[[123 131 124 127 125]
 [121 132 125 128 125]
 [105 140 116 126 117]
 [149 117 135 127 137]
 [115 135 126 130 123]]
->
[[132 125]
 [140 116]]

[[ 99 142 124 133 113]
 [140 105 102 117 117]
 [144 109 126 134 139]
 [141 121 102 131 118]]
->
[[105 102]
 [109 126]]

[[118 114 130 134]
 [125 114 130 133]
 [112 120 138 118]
 [125 114 131 131]
 [120 118 150 108]]
->
[[114 130]
 [120 138]]

[[128 138 139]
 [116 143 136]
 [131 104 118]]
->
[[143 136]
 [104 118]]

[[148 129 135]
 [145 119 137]
 [113 102 136]
 [140 111 138]
 [123 101 138]]
->
[[119 137]
 [102 136]]

[[120 100 124]
 [111 124 140]
 [115 101 129]
 [110 108 135]
 [118 100 126]]
->
[[124 140]
 [101 129]]

[[114 115 137 137 123]
 [152 150 116 120 130]
 [140 136 135 141 113]]
->
[[150 116]
 [136 135]]

[[124 151 118 151 132]
 [117 118 152 148 152]
 [128 122 119 108 137]
 [132 138 136 142 124]]
->
[[118 152]
 [122 119]]
---
[[136 105 118 111]
 [130 132 134 134]]
->
[[130 132 134 134]
 [136 105 118 111]]

[[129 135 129 121 124 134 124 133 138 120]
 [128 132 128 122 124 134 124 132 137 121]
 [126 111 129 147 140 111 139 116 104 146]
 [127 129 128 126 126 131 126 129 131 126]]
->
[[127 129 128 126 126 131 126 129 131 126]
 [126 111 129 147 140 111 139 116 104 146]
 [128 132 128 122 124 134 124 132 137 121]
 [129 135 129 121 124 134 124 133 138 120]]

[[121 111]
 [133 132]
 [134 132]
 [114 112]
 [129 135]
 [115 105]
 [136 134]
 [130 138]]
->
[[130 138]
 [136 134]
 [115 105]
 [129 135]
 [114 112]
 [134 132]
 [133 132]
 [121 111]]

[[127 137 123 120 124 132 126 119 119 133 128 119]
 [135 117 124 139 129 134 110 138 119 132 129 135]
 [128 131 124 125 112 126 123 121 120 143 129 119]
 [123 133 133 121 130 119 150 127 134 129 128 123]
 [127 129 132 138 131 105 137 125 130 129 130 131]
 [133 122 122 137 128 132 127 142 122 134 128 134]]
->
[[133 122 122 137 128 132 127 142 122 134 128 134]
 [127 129 132 138 131 105 137 125 130 129 130 131]
 [123 133 133 121 130 119 150 127 134 129 128 123]
 [128 131 124 125 112 126 123 121 120 143 129 119]
 [135 117 124 139 129 134 110 138 119 132 129 135]
 [127 137 123 120 124 132 126 119 119 133 128 119]]

[[113 148 118 119 116 124 107 137 109 126]
 [118 141 121 124 119 125 113 133 117 127]
 [113 146 119 122 115 123 110 136 114 125]
 [120 138 123 124 121 125 118 133 119 126]
 [110 152 116 119 114 124 102 138 106 127]
 [145 106 139 139 141 132 152 118 150 130]
 [124 135 125 124 126 128 119 131 120 129]
 [112 147 118 121 115 123 108 137 111 125]
 [113 147 118 124 115 124 108 135 114 126]]
->
[[113 147 118 124 115 124 108 135 114 126]
 [112 147 118 121 115 123 108 137 111 125]
 [124 135 125 124 126 128 119 131 120 129]
 [145 106 139 139 141 132 152 118 150 130]
 [110 152 116 119 114 124 102 138 106 127]
 [120 138 123 124 121 125 118 133 119 126]
 [113 146 119 122 115 123 110 136 114 125]
 [118 141 121 124 119 125 113 133 117 127]
 [113 148 118 119 116 124 107 137 109 126]]

[[121 147]
 [133 118]
 [122 140]
 [121 120]
 [133 126]
 [131 138]
 [137 126]
 [136  99]]
->
[[136  99]
 [137 126]
 [131 138]
 [133 126]
 [121 120]
 [122 140]
 [133 118]
 [121 147]]

[[110 118 107 138 141 106 110 126 133 146 143 142 113 118]
 [130 133 118 126 136 128 130 121 136 133 135 136 118 119]]
->
[[130 133 118 126 136 128 130 121 136 133 135 136 118 119]
 [110 118 107 138 141 106 110 126 133 146 143 142 113 118]]
